Here is a tiny trained network, its code and every weight. The questions are about switching its units off for an input and a class, where a switched-off unit gives its printed mean instead of its output.

import numpy as np


def w(rows, s, z=0):
    codes = np.array(rows[::2]) - 128.0
    scale = np.full(codes.shape[1], s)
    scale[-1] = z or s
    return codes * scale


def f(y):
    return y / 2 * (1 + np.tanh(0.7978845608 * (y + 0.044715 * y**3)))


def log_softmax(a):
    a = a - a.max(-1, keepdims=True)
    return a - np.log(np.exp(a).sum(-1, keepdims=True))


def net(x, mask):
    res = np.array(x, float).reshape(1, 4) / 4 @ E
    y = f(res @ A[0][:, :-1].T + A[0][:, -1])
    res = res + np.where(mask, y, B[0][:, -1]) @ B[0][:, :-1]
    return log_softmax(res[-1] @ U[:, :-1].T + U[:, -1])


A, B = {}, {}
E = w([
[254,64,124],'x0',
[128,121,134],'x1',
[175,235,237],'x2',
[130,126,130],'x3',
],0.0066)
A[0] = w([
[251,85,140,104],'N0',
[139,31,74,128],'N1',
[141,144,206,59],'N2',
[138,166,184,96],'N3',
[108,97,160,254],'N4',
[169,158,184,90],'N5',
[116,107,153,254],'N6',
[93,83,103,64],'N7',
[146,163,162,130],'N8',
[162,151,188,141],'N9',
[45,130,163,128],'N10',
[174,201,160,168],'N11',
[120,92,69,63],'N12',
[130,134,70,109],'N13',
[111,100,159,146],'N14',
[88,75,72,151],'N15',
[128,128,109,186],'N16',
[41,176,130,101],'N17',
[110,62,108,79],'N18',
[154,176,67,203],'N19',
[92,70,107,88],'N20',
[124,112,100,58],'N21',
[126,139,117,244],'N22',
[108,98,160,177],'N23',
[220,90,111,73],'N24',
[45,198,152,117],'N25',
],0.013,0.0062)
B[0] = w([
[99,157,1,251],'N0',
[60,106,148,254],'N1',
[80,142,131,158],'N2',
[34,116,119,174],'N3',
[183,66,150,245],'N4',
[26,115,133,176],'N5',
[204,60,157,244],'N6',
[75,162,145,151],'N7',
[91,110,156,170],'N8',
[86,93,125,197],'N9',
[173,137,28,206],'N10',
[83,78,136,238],'N11',
[78,148,144,162],'N12',
[84,145,173,141],'N13',
[171,136,141,141],'N14',
[100,111,153,242],'N15',
[138,109,138,175],'N16',
[126,133,32,224],'N17',
[93,172,158,165],'N18',
[144,80,160,187],'N19',
[79,160,168,171],'N20',
[84,188,134,116],'N21',
[183,67,144,233],'N22',
[175,119,139,166],'N23',
[98,178,58,199],'N24',
[136,126,103,247],'N25',
],0.0081,0.0053)
U = w([
[128,152,28,105],'0',
[67,113,160,71],'1',
[147,73,119,185],'2',
[147,98,123,236],'3',
[203,140,172,104],'4',
[154,249,162,2],'5',
],0.02,0.0091)

Each question gives the input, the list of numbers given to net, and the class t.
The units are the neurons (one row each of A and B). Each row of codes is followed by its name. A weight is (code - 128) times the scale printed after its matrix; where a second scale follows, it is the last column's (A, B and U).
mask holds one flag per neuron, in row order. A switched-off neuron (its flag False) gives its mean, the last column of its row in B, instead of its output. The means were averaged over made-up inputs and are rounded, as every weight is.
A unit's drop is (log p(t) with every unit on - log p(t) with that unit switched off) / (log p(t) with every unit on - log p(t) with every unit switched off).
The circuit of an input: a set's keep is (log p(t) with only the set's units on - log p(t) with every unit switched off) / (log p(t) with every unit on - log p(t) with every unit switched off). Starting from the 12 units with the biggest drops (on a tie, the unit counted first), units are removed one at a time, each time the one whose removal leaves the highest keep (on an exact tie, the one counted first), for as long as the keep stays at least 0.8.
units of the circuit, in order: the units of the circuit, biggest drop first
k most important neurons: the k neurons with the biggest drops, biggest first
drop of u: that unit's drop, to one decimal
input [8,-3,-4,-2], class 0: units of the circuit, in order : (N0)
input [-3,2,7,-1], class 1: units of the circuit, in order : (N3 N5)
input [6,-6,8,-2], class 1: 2 most important neurons : (N5 N11)
input [7,-7,6,6], class 0: 2 most important neurons : (N0 N24)
input [-8,8,-3,3], class 0: 2 most important neurons : (N17 N10)
input [-6,-4,5,-5], class 0: 2 most important neurons : (N17 N10)
input [2,-5,-5,-4], class 1: 2 most important neurons : (N1 N10)
input [8,7,3,-5], class 0: 2 most important neurons : (N0 N24)
input [-2,0,1,2], class 4: 2 most important neurons : (N0 N1)
input [-8,-5,-1,-1], class 0: 2 most important neurons : (N17 N10)
input [6,2,5,-6], class 0: 2 most important neurons : (N0 N24)
input [5,-2,6,-3], class 1: drop of N11 : 0.2
input [7,1,-1,0], class 0: drop of N2 : 0.0
input [0,2,-6,1], class 1: drop of N1 : 0.2
